Here is a tiny trained network, its code and every weight. The questions are about switching its units off for an input and a target symbol, where a switched-off unit gives its printed mean instead of its output.

import numpy as np


def w(rows, s, z=0):
    codes = np.array(rows[::2]) - 128.0
    scale = np.full(codes.shape[1], s)
    scale[-1] = z or s
    return codes * scale


def norm(h):
    return h / np.sqrt((h * h).mean(-1, keepdims=True) + 1e-5)


def f(y):
    return np.maximum(y, 0)


def softmax(a):
    e = np.exp(a - a.max(-1, keepdims=True))
    return e / e.sum(-1, keepdims=True)


def log_softmax(a):
    a = a - a.max(-1, keepdims=True)
    return a - np.log(np.exp(a).sum(-1, keepdims=True))


def net(x, mask):
    ids = ['Ψαβδμσω'.index(c) for c in x.split()]
    T = len(ids)
    res = E[ids] + P[:T]
    r = norm(res)
    for j in range(3):
        rows = slice(2 * j, 2 * j + 2)
        q, k, v = (r @ M[0][rows].T for M in (Q, K, V))
        z = softmax(np.where(np.tri(T) > 0, q @ k.T / 2**0.5, -1e9)) @ v
        o = O[0][rows]
        res = res + np.where(mask[j], z, o[:, -1]) @ o[:, :-1]
    y = f(norm(res) @ A[0][:, :-1].T + A[0][:, -1])
    res = res + np.where(mask[3:19], y, B[0][:, -1]) @ B[0][:, :-1]
    return log_softmax(norm(res)[-1] @ U[:, :-1].T + U[:, -1])


Q, K, V, O, A, B = {}, {}, {}, {}, {}, {}
E = w([
[250,73,142,185,114],'Ψ',
[177,186,116,170,148],'α',
[94,81,107,168,199],'β',
[80,175,67,181,42],'δ',
[100,134,192,160,154],'μ',
[149,142,146,53,151],'σ',
[70,97,137,109,70],'ω',
],0.013)
P = w([
[95,119,127,255,72],'0',
[94,135,125,167,92],'1',
[83,144,136,152,102],'2',
[88,163,140,132,116],'3',
[122,171,146,92,126],'4',
[126,176,142,81,125],'5',
],0.0071)
Q[0] = w([
[119,112,190,240,49],'h1',
[76,254,91,252,60],'h1',
[183,84,121,158,216],'h2',
[203,100,76,216,138],'h2',
[55,38,225,157,143],'h3',
[241,83,91,105,70],'h3',
],0.0073)
K[0] = w([
[123,219,149,23,145],'h1',
[164,107,144,60,144],'h1',
[91,139,103,53,123],'h2',
[117,138,157,8,175],'h2',
[140,84,154,70,142],'h3',
[144,88,91,225,104],'h3',
],0.011)
V[0] = w([
[61,113,167,96,59],'h1',
[175,139,254,121,119],'h1',
[131,234,147,130,120],'h2',
[174,94,90,191,66],'h2',
[122,216,88,102,108],'h3',
[36,153,126,163,134],'h3',
],0.0085)
O[0] = w([
[118,68,137,32,153,142],'h1',
[106,1,202,196,180,203],'h1',
[37,192,160,127,141,162],'h2',
[130,84,188,155,67,255],'h2',
[175,111,230,171,111,121],'h3',
[115,31,84,213,106,158],'h3',
],0.007,0.0052)
A[0] = w([
[164,192,68,134,84,116],'n1',
[166,163,79,181,170,159],'n2',
[148,87,63,181,123,14],'n3',
[191,107,131,154,134,29],'n4',
[150,191,88,181,157,88],'n5',
[140,171,150,88,214,62],'n6',
[110,124,13,157,216,40],'n7',
[148,205,125,107,229,116],'n8',
[71,137,153,123,178,89],'n9',
[64,83,127,2,96,3],'n10',
[117,209,143,111,159,161],'n11',
[100,102,143,111,143,91],'n12',
[61,143,96,174,75,121],'n13',
[87,80,158,111,133,75],'n14',
[157,210,155,164,116,74],'n15',
[72,78,93,103,104,103],'n16',
],0.011,0.0039)
B[0] = w([
[50,140,42,112,146,174],'n1',
[127,173,199,86,160,220],'n2',
[180,187,148,186,147,183],'n3',
[64,205,128,160,117,187],'n4',
[124,116,237,33,171,187],'n5',
[160,88,219,114,149,174],'n6',
[218,240,144,129,126,174],'n7',
[240,124,254,91,115,189],'n8',
[163,121,113,129,171,181],'n9',
[237,199,171,153,115,184],'n10',
[162,212,183,148,136,178],'n11',
[136,149,106,107,199,166],'n12',
[84,64,92,49,173,254],'n13',
[174,143,110,94,198,208],'n14',
[76,136,113,68,131,204],'n15',
[175,183,101,74,168,192],'n16',
],0.0073,0.0044)
U = w([
[73,166,54,113,57,253],'Ψ',
[159,193,37,158,219,118],'α',
[1,195,216,116,131,55],'β',
[132,28,136,172,248,117],'δ',
[155,57,212,111,75,38],'μ',
[186,133,154,247,46,203],'σ',
[197,48,86,10,109,98],'ω',
],0.0086,0.0056)

Each question gives the input, a string of symbols that net reads in full, and the target symbol t.
The units are the heads (2 rows each of Q, K, V and O) and the neurons (one row each of A and B). Each row of codes is followed by its name. A weight is (code - 128) times the scale printed after its matrix; where a second scale follows, it is the last column's (O, A, B and U).
mask holds one flag per unit, heads first, then neurons. A switched-off unit (its flag False) gives its mean, the last column of its rows in O or B, instead of its output. The means were averaged over made-up inputs and are rounded, as every weight is.
A unit's drop is (log p(t) with every unit on - log p(t) with that unit switched off) / (log p(t) with every unit on - log p(t) with every unit switched off).
The circuit of an input: a set's keep is (log p(t) with only the set's units on - log p(t) with every unit switched off) / (log p(t) with every unit on - log p(t) with every unit switched off). Starting from the 12 units with the biggest drops (on a tie, the unit counted first), units are removed one at a time, each time the one whose removal leaves the highest keep (on an exact tie, the one counted first), for as long as the keep stays at least 0.8.
units of the circuit, in order: the units of the circuit, biggest drop first
most important unit: the unit with the biggest drop
k most important neurons: the k neurons with the biggest drops, biggest first
which heads matter: for each layer, one digit per head in row order, 1 if its drop is at least 0.15 and else 0, layers parted by /
drop when u is switched off: that unit's drop, to one decimal
input Ψ α β μ δ Ψ, target β: most important neuron	(n4)
input α Ψ β β Ψ, target α: which heads matter	111
input σ β δ ω, target δ: units of the circuit, in order	(h1, n14)
input σ δ Ψ, target δ: which heads matter	110
input δ ω β δ μ δ, target δ: units of the circuit, in order	(h1, h3, n13)
input δ δ Ψ α β, target α: which heads matter	001
input δ ω ω δ, target ω: units of the circuit, in order	(h1, n13)
input δ Ψ Ψ σ, target σ: units of the circuit, in order	(n10, n13)
input σ Ψ α, target δ: which heads matter	100
input δ δ α ω α Ψ, target σ: which heads matter	001
input α α α, target β: drop when n15 is switched off	0.1
input δ Ψ α δ Ψ δ, target σ: drop when h2 is switched off	0.5
input β ω σ, target Ψ: drop when n1 is switched off	0.3
input Ψ ω Ψ, target ω: most important unit	h1
